Each row has a name. Each question is about the rows just above it. Places in a row count from 0.

U: [150 164 150 113 131 144 139]
L: [ 99 140 118 135  51 118 135]
H: [151 134  90 172 158 132 120]
G: [129 111  55 111 156 126 119]
K: [151 134  61 172 158 132 120]
W: [118 123  38 103 139 125 100]
E: [ 97 133 130  87 187 105 140]
Q: [117  78 143 112 149 133 114]
B: [145 100 145 144 160 128 135]
R: [ 97 133 130  87 135 118  88]
A: [114 131 134 131 131 119  91]
Every place of [111] in G: => 1 3
At which places does Q hold [133]? => 5
At which places does G hold [119]? => 6
Places of [118] in row L: => 2 5

rud: [131 127 108 119 119 139  91 154 131 111 123 121 110 104 127 115 116 137
 157 133 148 144 107 155  91 138 128 165 108 153 123 142 128 119 135 144
 124 159 114 196 132 150 115]
zunag: [136 125 146  70 123 114 101 138 142 146 116 136 119 135 132 100 127 114
 133 102 136 135 156 134 152 118 133 145 126 140 125 126 131 125 107 141
 134 105 111 163 120 150  94]
beso: [128 148 111  65 136 114 190 119 115 123 126 132 122 114 128 129  89 131
 121 163 126 122 148 141 169 121 144 123 116 182  97  97 130 123 140 158
 134 132 139 122 142 105 139]
berom: [106 112 179 103 121 106 152 143 159 125 138 103 134 132 141 141 114 130
 124 106 116 124 124 150 106 137 123 123 124 153  81 118 121 135 113 106
 115 119 106 137 134 116 163]
Lusur: [113 140 136 102 118 103 106 147 128 188 130 120 132 135 141 125 132 123
 131 150 123 144 104 108 102 129 102 130 125 158 122 120 124 132 104 116
 132 125  99 178 135  93 192]
vatip: [129 134 144 133 132 148 109 111  88 121 130 114 124 128 130 134 157 129
 129 142 123 138 147 122 148 137 134 125 132 102 104 114 124 145 127 113
 119 120 166 143 127 128 121]
bonur: [128 148 111  65 136 114 190 119 115 123 126 132 122 114 128 129  89 131
 121 163 126 122 148 141 169 121 144 123 116 182  97  97 130 123 120 183
 117 118 137 118 122 155 124]
kevo: [125 139 152 108 114 119  93 156 119  99 119 111 132 125 127 116 138 132
 130  80 118 116 128 136 131 147 115 140 138 130 149 157 129 123 122 147
 123 138 121 194 127 139 145]
Ruka: [126 117  46 157 111 118 194 142 139 150 135 118 150 145 146 144 129 117
 131 144 117 151 138 138 150 140 143 120 131 114 146 129 126 129 137  95
 142 108 138  77 137  76 149]
vas: [125 117 146 153 127 122 141 134 131 114 130 129 100 121 118 118 101 116
 137 132 124 134  93 125 132 120 129 118 123 152 136 101 118 123 139 146
 121 133 141 144 100  79 129]
Tasan: [108 136 145 172 146 113 116 125 141 142 136 132 112 125 139  95 127 121
 129 156 135  95 131 124  94 129 135 118 134 131 106 158 136 127 116 154
 133 126 121 161 122 167 132]
meli: [115 125 118 153 137 128  83 152 128 165 130 124 101 114 118  96 114 127
 145 108 143 160  82 141 116 132 132 125 132 124 168 173 131 133 128 120
 119  78 122 127 124 147  89]
Places of [124] in row berom: => 18 21 22 28
Places of [135] in row rud: => 34
At which places does rud hold [137]? => 17

fov: [203 139 101 114  96 146 160 127 102 115 205  95 113 110]
duza: [203 139 101 114 130 146 160 127 102 115 205 176 132 130]
siru: [203 139 101 114 136  95 160 127 205 174 205  95 113  95]
At which places does siru hold [95]? => 5 11 13
Every place of [130] in duza: => 4 13
At which places does duza hold [115]? => 9
Every place of [101] in duza: => 2

luk: [209 109 202 104 155 122]
zetel: [127 141 126 140 136 106]
gop: [134 134 134  79 130 130]
Loso: [120 137 118 135  56  95]
Kof: [193  99 187 132  93  96]
fuf: [204  97 192 138 145 109]
kabi: [130  82 135 192  40  89]
Tul: [127 142 124 140 138 109]
medu: [123 154 130 100  33 121]
dor: [126 147 121 143 143 115]
nupi: [ 34 137 116 136  34 136]
som: [ 74 163  78 124 110 115]
At which places does gop hold [134]? => 0 1 2
Every place of [34] in nupi: => 0 4
At which places does dor hold [115]? => 5

gofam: [164 149 141 141 141]
fepa: [ 81 104 139  92  76]
dubo: [150 150 150 150 150]
resu: [128 140 140 128 150]
Nagen: [187  41  77 102  72]
gug: [ 44 129 173 103 162]
gav: [138 185  95  49  95]
Places of [139] in row fepa: => 2
Every place of [150] in dubo: => 0 1 2 3 4
At which places does gofam hold [141]? => 2 3 4
Every place of [140] in resu: => 1 2
Every place of [128] in resu: => 0 3
At which places does Nagen hold [102]? => 3

naram: [101 121 143 142 147 169 102 114 116  53  77  84 176 152 180 102 100 155
  94 122 121 132 158  55 175 118 128 135 163 128 141 109 137 169  98  70
 147 146 140 122 154 125 138 126 125  69 164 112 160 114 151 151 112 128
 129 125 117 135]
fakub: [146 118 121 137 127 187 108 196 113 172 120 179  88  98  89 117 149  91
 118 154 167  92  98 121  93 137 132 136  90 184 116 145 132 128 135 139
 138 166 108 100 144 121 133  81 138 136 119 121 126 147 138 143 167 149
 134 144 109 141]
Nisi: [ 86  70 103 101  88 188 117 148 150 115 100 119 110 151  85 149 102 124
  63 158 128 139  93 103 143 116  90 117  86 177 150 157 144 155 107  82
 105 129 122 141 114 109 130 140 156 151 184 147 123 139 171 150 123 111
 102 108 141 130]
tofe: [ 95  82 111 110 100 183 115 148 142 112 103 122 116 147  99 141 108 125
  73 155 132 133 102  98 140 119 100 121  94 170 143 151 142 154 109 126
 115 135 123 135 123 114 132 134 149 138 173 155 127 137 164 150 126 120
 110 114 135 132]
gire: [110 120 140 142 144 173 102 127 114  74  84 101 160 142 165 104 108 143
  98 127 129 125 147  67 161 122 128 135 152 138 137 114 135 162 105  83
 145 150 134 117 153 124 136 117 127  80 156 114 155 119 148 150 122 131
 130 128 115 136]
fad: [108 118 130 130 119 118  95 142 132  95 188 181 117 164 130 134 144 149
  83 212 183 113 142  97 109 126 135 111  73 130  87 189 133 168 131 102
 156 159  93 153 160 146 165 194 127 120 119 109 110 148 149 172  95 216
 132 128 133 128]
varat: [101 115 136 134 132 152 119 123 125  70 117 118 151 157 156 118 113 151
  87 157 142 127 148  72 151 120 127 125 126 131 123 141 136 169 109  80
 146 148 123 135 153 131 147 152 127  93 151 116 140 127 152 159 106 156
 127 123 125 131]
Fozen: [150 119 121 139 129 190 105 201 110 177 117 180  86  92  88 113 151  87
 122 152 168  89  95 124  91 139 146 138 146 188 116 142 132 125 137 132
 138 168 108  96 146 120 132  72 138 136 117 121 127 148 137 142 173 147
 135 146 106 142]
lavi: [ 91  80 109 107  96 177 120 147 145 111 113 128 113 152  96 145 109 128
  67 164 136 134 102 100 138 118  99 118  87 168 140 160 142 157 111  85
 115 135 119 141 123 116 135 146 150 143 172 157 122 139 166 153 120 128
 108 112 138 131]
Places of [94] in row tofe: => 28
Places of [146] in row Fozen: => 26 28 40 55

muno: [ 90 108 137 180  74  89  98 102 177 121 127 149 104  59 115 138 134  69
 130 122 132 136 157 150 135  89 105  88 139 126 139 161 132 139  81 152
 108  95 121  97 161 161 159 140 145  57 123]
fetef: [ 95 111 137 181  80  94  96 108 174 123 123 145 110  68 114 137 131  74
 131 123 138 135 153 150 135  89 107  95 137 129 155 155 134 135  86 153
 107  96 124  99 165 154 158 137 144  63 133]
pago: [ 95 128 137 181  80  94  96 108 174 123 123 145 110  68 114 137 131  74
 131 123 138 135 153 150 135  89 107  95 137 129 155 155 134 135  86 153
 107  96 124  99 165 154 158 137 144  60 128]
sul: [ 95 111 137 181  80  94  96 108 174 123 123 145 110  68 114 137 131  74
 131 123 138 135 153 150 135  83 107  95 137 129 155 155 134 135  86 153
 107  96 124  99 165 154 158 137 144  63 133]
dufel: [120 133 132 178 107 124 129 138 159 129  88 125 142 113 108 122 135 118
 134 131 162 135 137 145 135  83 129 129 135 147 152 120 136 119 119 152
  89  97 137 117 188 119 154 119 136  66 139]
Places of [129] in row dufel: => 6 9 26 27
At which places does muno hold [139]? => 28 30 33

Reveb: [107  78  83 134 113  88 131  66  81]
fibab: [122 124 123 124 121 125 124 125 123]
mige: [108 109 109 108 109 109 108 108 109]
Gogek: [ 96  82 127 127  68 124 122 110  89]
kun: [ 51  42  65  56 179  65 194  63 125]
Fep: [ 72  82  74  72  81  81 117 124  81]
roli: [127 127 123 123 127 130 125 132 128]
Every place of [65] in kun: => 2 5
At which places does roli hold [127]? => 0 1 4
At which places does mige hold [108]? => 0 3 6 7
Places of [96] in row Gogek: => 0
Places of [123] in row roli: => 2 3
Places of [88] in row Reveb: => 5
At which places does Fep hold [81]? => 4 5 8

binam: [112 127  94 133 182 177 153 116 136 185  78 122 125 187 201 161 107 150
 176 108  68 105 170  78 178 185 188 111 153]
Vapa: [115 147  85 107 107 100 135  87 108 115  86 107 152 110 108 111 128 117
 105 133 104 119 110 102 101 108 108 137  98]
Vita: [ 87 170 130  93 109 130 149 111 138  87 102  94 155  86 119  96 140  96
  79 137 115 100 118  97  89  93 102 150 130]
Sibes: [133 147 108 174  91  82 168 167 192  92 179 174 125  81  52 129  93  49
  61  89 187  73 156 109 104  56  97 132  99]
fize: [122 115 131 127 105 105 111 110 125 114 126 130 131 108 105 112 126 105
 112 131 105 139  98  98 104 101  96 129  88]
labam: [198 191  77  96  84  75  93  36 157  66 107 108 115  91 107  84  93  41
  77  96 104  91 121  93  86  96 101  89 198]
lubov: [142 164  82 115 117  99 141 107 162 100 113 115 123 106 112  86 102  70
  93  98 111  82 144 120 112 104 122 114 148]
Every place of [114] in fize: => 9
At which places does labam hold [77]? => 2 18
At which places does Vita hold [130]? => 2 5 28
At which places does fize hold [105]? => 4 5 14 17 20
Places of [98] in row fize: => 22 23
Every place of [104] in Vapa: => 20

bimog: [115 115 135 115 115]
bureg: [152 109 132 122  85]
gukim: [152 109  87 132  42]
terir: [122 143 155 113 114]
gefam: [112  93 101 129 100]
rubal: [154 113 103 153 153]
bosas: [146 134  40 126 189]
Places of [115] in row bimog: => 0 1 3 4
Every place of [153] in rubal: => 3 4
Every place of [132] in gukim: => 3
Places of [40] in row bosas: => 2

Zav: [210 163 163 204]
zupa: [117 208 131 209]
mul: [ 80  99  79 184]
dani: [80 98 98 98]
pedi: [ 80 209 159 209]
Every place of [80] in dani: => 0
Places of [209] in row pedi: => 1 3
Places of [163] in row Zav: => 1 2
Places of [184] in row mul: => 3
At which places does dani hold [98]? => 1 2 3

Bas: [158 143 127 128 142 106  93  55 129 106  66  94 108 136 177 173  85 118]
batud: [179 163 168 102 168 115 119  72 128 168  73 150 102 134  73 134 142 108]
zafe: [179 163  91 119 168  73 146  72  92 118  99 115 102  92  92 180  73  92]
bivim: [143 143 118 128 142 106 145  55 112 106  66  94 108 136 143 173  85 118]
bag: [179 163  91 119 168 115 146 167 128 113  99 115 102 107 150 180  72 108]
Every place of [168] in batud: => 2 4 9
At which places does batud hold [102]? => 3 12
At which places does zafe hold [92]? => 8 13 14 17
At which places does batud hold [134]? => 13 15
Places of [73] in row zafe: => 5 16
Every place of [143] in bivim: => 0 1 14
At which places does zafe hold [72]? => 7

Puros: [167 137 120  63 139 102 135 150 146 130 114]
niper: [ 96 127 110 178 117  79 116 125 122 168 136]
Vulas: [185 103 103 149 136 102  63 101 128 103 103]
Sok: [145 137 120 111 140 102 109 137 141 165 141]
Tefo: [165 123 124 139 138 123 141 117 154 123 109]
vafel: [140 134 115 140 140 140 115 115 140  92 119]
Fozo: [105 120 140 197 116 113  98  97 105 148 152]
nif: [165 123 107  94 138 100 141 117 154 123 109]
Every place of [168] in niper: => 9
Places of [141] in row Sok: => 8 10
Every place of [140] in Sok: => 4
At which places does Vulas hold [103]? => 1 2 9 10
At which places does Tefo hold [123]? => 1 5 9
Every place of [115] in vafel: => 2 6 7
Places of [140] in row vafel: => 0 3 4 5 8

Ker: [175 128 138 156 187 121 162 140 137 132 131 105 148 170]
Kabig: [ 91 172 171 179 121 151 155 174 115 130 170 122 136 186]
zifa: [169 119 117 112 169 124 144 123 129 135 110 123 137 167]
nur: [ 96 147 162 186 115 162 152 178 121 131 182 146 156 100]
sezuv: [185 123 142 146 185 106  94 116 156 128 126  94 139 193]
bov: [105 148 198 183  98 214 177 222 124 159 178 187 171 124]
varab: [156 118 126 133 154 131 133 122 138 134 122 123 139 165]
Zosa: [146 156 160 184 144 159 145 152 144 145 152 120 150 139]
guvip: [ 89 166 207 187  72 193 150 207 111 152 188 174 133  78]
bif: [ 96 133 102 105  94  94  88  94 117 107 127 124  95  78]
Zal: [ 80 144 138 139  82 146 125 147 108 130 136 138 114  68]
At which places does bif hold [107]? => 9
Places of [185] in row sezuv: => 0 4
Every place of [182] in nur: => 10

